Below are the code and all the weights of a small trained network. Each question names an input and a class and asks about switching units off, where a switched-off unit gives its printed mean instead of its output.

import numpy as np


def w(rows, s, z=0):
    codes = np.array(rows[::2]) - 128.0
    scale = np.full(codes.shape[1], s)
    scale[-1] = z or s
    return codes * scale


def f(y):
    return np.maximum(y, 0)


def log_softmax(a):
    a = a - a.max(-1, keepdims=True)
    return a - np.log(np.exp(a).sum(-1, keepdims=True))


def net(x, mask):
    res = np.array(x, float).reshape(1, 6) / 4 @ E
    y = f(res @ A[0][:, :-1].T + A[0][:, -1])
    res = res + np.where(mask, y, B[0][:, -1]) @ B[0][:, :-1]
    return log_softmax(res[-1] @ U[:, :-1].T + U[:, -1])


A, B = {}, {}
E = w([
[131,182,157,139,57,247],'x0',
[127,127,131,127,126,128],'x1',
[171,69,68,37,114,202],'x2',
[29,66,99,165,95,126],'x3',
[56,176,149,36,162,133],'x4',
[128,175,86,86,51,29],'x5',
],0.012)
A[0] = w([
[193,196,109,78,172,151,74],'N0',
[223,98,172,64,154,127,99],'N1',
[111,158,96,125,72,187,104],'N2',
[126,111,85,152,189,170,77],'N3',
[87,199,156,182,136,139,104],'N4',
[73,158,90,86,107,96,19],'N5',
[97,183,115,105,55,68,24],'N6',
[140,80,84,116,198,44,73],'N7',
[45,167,178,42,143,129,80],'N8',
[151,102,32,65,137,168,105],'N9',
[154,159,103,116,24,61,26],'N10',
[38,34,125,141,92,139,64],'N11',
[98,92,193,169,188,165,5],'N12',
[174,100,102,237,91,120,198],'N13',
[104,178,171,218,185,54,92],'N14',
[30,151,146,95,166,149,201],'N15',
[204,202,216,126,104,129,150],'N16',
[112,137,207,80,156,105,147],'N17',
[193,92,108,176,81,114,120],'N18',
[125,165,176,144,22,158,70],'N19',
[141,144,165,138,112,197,82],'N20',
[4,112,65,146,70,181,13],'N21',
[162,119,192,161,213,155,106],'N22',
[139,176,169,149,132,103,120],'N23',
],0.012,0.0027)
B[0] = w([
[126,145,102,190,139,75,196],'N0',
[58,122,87,202,122,103,207],'N1',
[48,99,187,83,164,101,185],'N2',
[161,140,109,81,130,178,182],'N3',
[141,16,92,88,73,120,193],'N4',
[143,143,146,120,151,143,184],'N5',
[174,129,38,99,141,173,206],'N6',
[30,89,217,71,220,144,232],'N7',
[218,169,207,124,135,101,210],'N8',
[167,16,71,111,2,99,215],'N9',
[134,211,48,97,172,242,209],'N10',
[137,174,80,188,151,71,213],'N11',
[137,183,32,76,149,237,207],'N12',
[201,170,206,116,93,122,226],'N13',
[114,48,79,94,63,117,253],'N14',
[236,142,155,106,101,84,215],'N15',
[84,110,105,171,172,70,211],'N16',
[185,92,148,157,125,127,180],'N17',
[213,151,213,109,162,105,196],'N18',
[66,46,192,76,223,133,191],'N19',
[101,92,142,127,139,140,196],'N20',
[114,127,80,202,172,66,218],'N21',
[112,199,88,128,107,170,219],'N22',
[151,54,66,163,90,132,178],'N23',
],0.0083,0.014)
U = w([
[144,10,125,87,6,121,88],'0',
[153,177,86,69,155,220,102],'1',
[67,45,234,67,211,130,109],'2',
[136,122,109,251,167,55,107],'3',
[250,142,255,112,90,110,111],'4',
[139,101,161,119,108,125,249],'5',
[94,151,182,110,74,122,133],'6',
],0.0092,0.019)

Each question gives the input, the list of numbers given to net, and the class t.
The units are the neurons (one row each of A and B). Each row of codes is followed by its name. A weight is (code - 128) times the scale printed after its matrix; where a second scale follows, it is the last column's (A, B and U).
mask holds one flag per neuron, in row order. A switched-off neuron (its flag False) gives its mean, the last column of its row in B, instead of its output. The means were averaged over made-up inputs and are rounded, as every weight is.
A unit's drop is (log p(t) with every unit on - log p(t) with that unit switched off) / (log p(t) with every unit on - log p(t) with every unit switched off).
The circuit of an input: a set's keep is (log p(t) with only the set's units on - log p(t) with every unit switched off) / (log p(t) with every unit on - log p(t) with every unit switched off). Starting from the 12 units with the biggest drops (on a tie, the unit counted first), units are removed one at a time, each time the one whose removal leaves the highest keep (on an exact tie, the one counted first), for as long as the keep stays at least 0.8.
circuit, biggest first: the units of the circuit, biggest drop first
most important unit: the unit with the biggest drop
k most important neurons: the k neurons with the biggest drops, biggest first
drop of u: that unit's drop, to one decimal
input [-3,3,8,-4,0,-5], class 0: most important unit => N9
input [5,-4,-2,-7,6,-3], class 3: circuit, biggest first => N16, N0
input [8,-6,6,-2,0,-3], class 2: 2 most important neurons => N2, N19
input [-6,-3,7,-8,-8,-4], class 3: 2 most important neurons => N1, N0
input [-1,0,7,-3,-8,-6], class 4: 3 most important neurons => N18, N13, N14
input [6,-7,3,7,3,0], class 3: 2 most important neurons => N21, N11
input [0,4,4,5,-8,-3], class 4: circuit, biggest first => N13, N18
input [1,-1,6,8,-1,3], class 3: 3 most important neurons => N21, N11, N14
input [-4,3,-8,-1,-3,-7], class 0: 3 most important neurons => N14, N4, N10
input [-3,7,-8,-8,5,-8], class 0: circuit, biggest first => N14, N4
input [7,-4,8,4,1,-3], class 0: 2 most important neurons => N9, N7
input [4,-6,-1,-6,8,-4], class 4: 2 most important neurons => N8, N15
input [-1,-3,1,6,-2,-2], class 3: 2 most important neurons => N11, N21
input [-2,4,6,2,8,0], class 4: most important neuron => N8
input [3,-2,-5,-7,5,6], class 3: 3 most important neurons => N16, N0, N12
input [-2,-1,8,-3,8,-3], class 0: 2 most important neurons => N9, N1
input [4,-6,-7,-5,-1,1], class 0: 2 most important neurons => N4, N14
input [-2,-4,0,-5,6,0], class 4: 2 most important neurons => N8, N21
input [-6,-1,-5,-7,-8,-5], class 4: drop of N6 => 0.1
input [1,4,-1,3,4,-6], class 1: circuit, biggest first => N12
input [-2,6,1,2,8,-8], class 1: drop of N18 => 0.2
input [-8,8,-1,-4,-8,-4], class 2: drop of N8 => 0.2
input [3,2,3,1,4,0], class 4: drop of N16 => 0.1
input [-3,-5,-5,-4,4,-5], class 0: circuit, biggest first => N14, N4
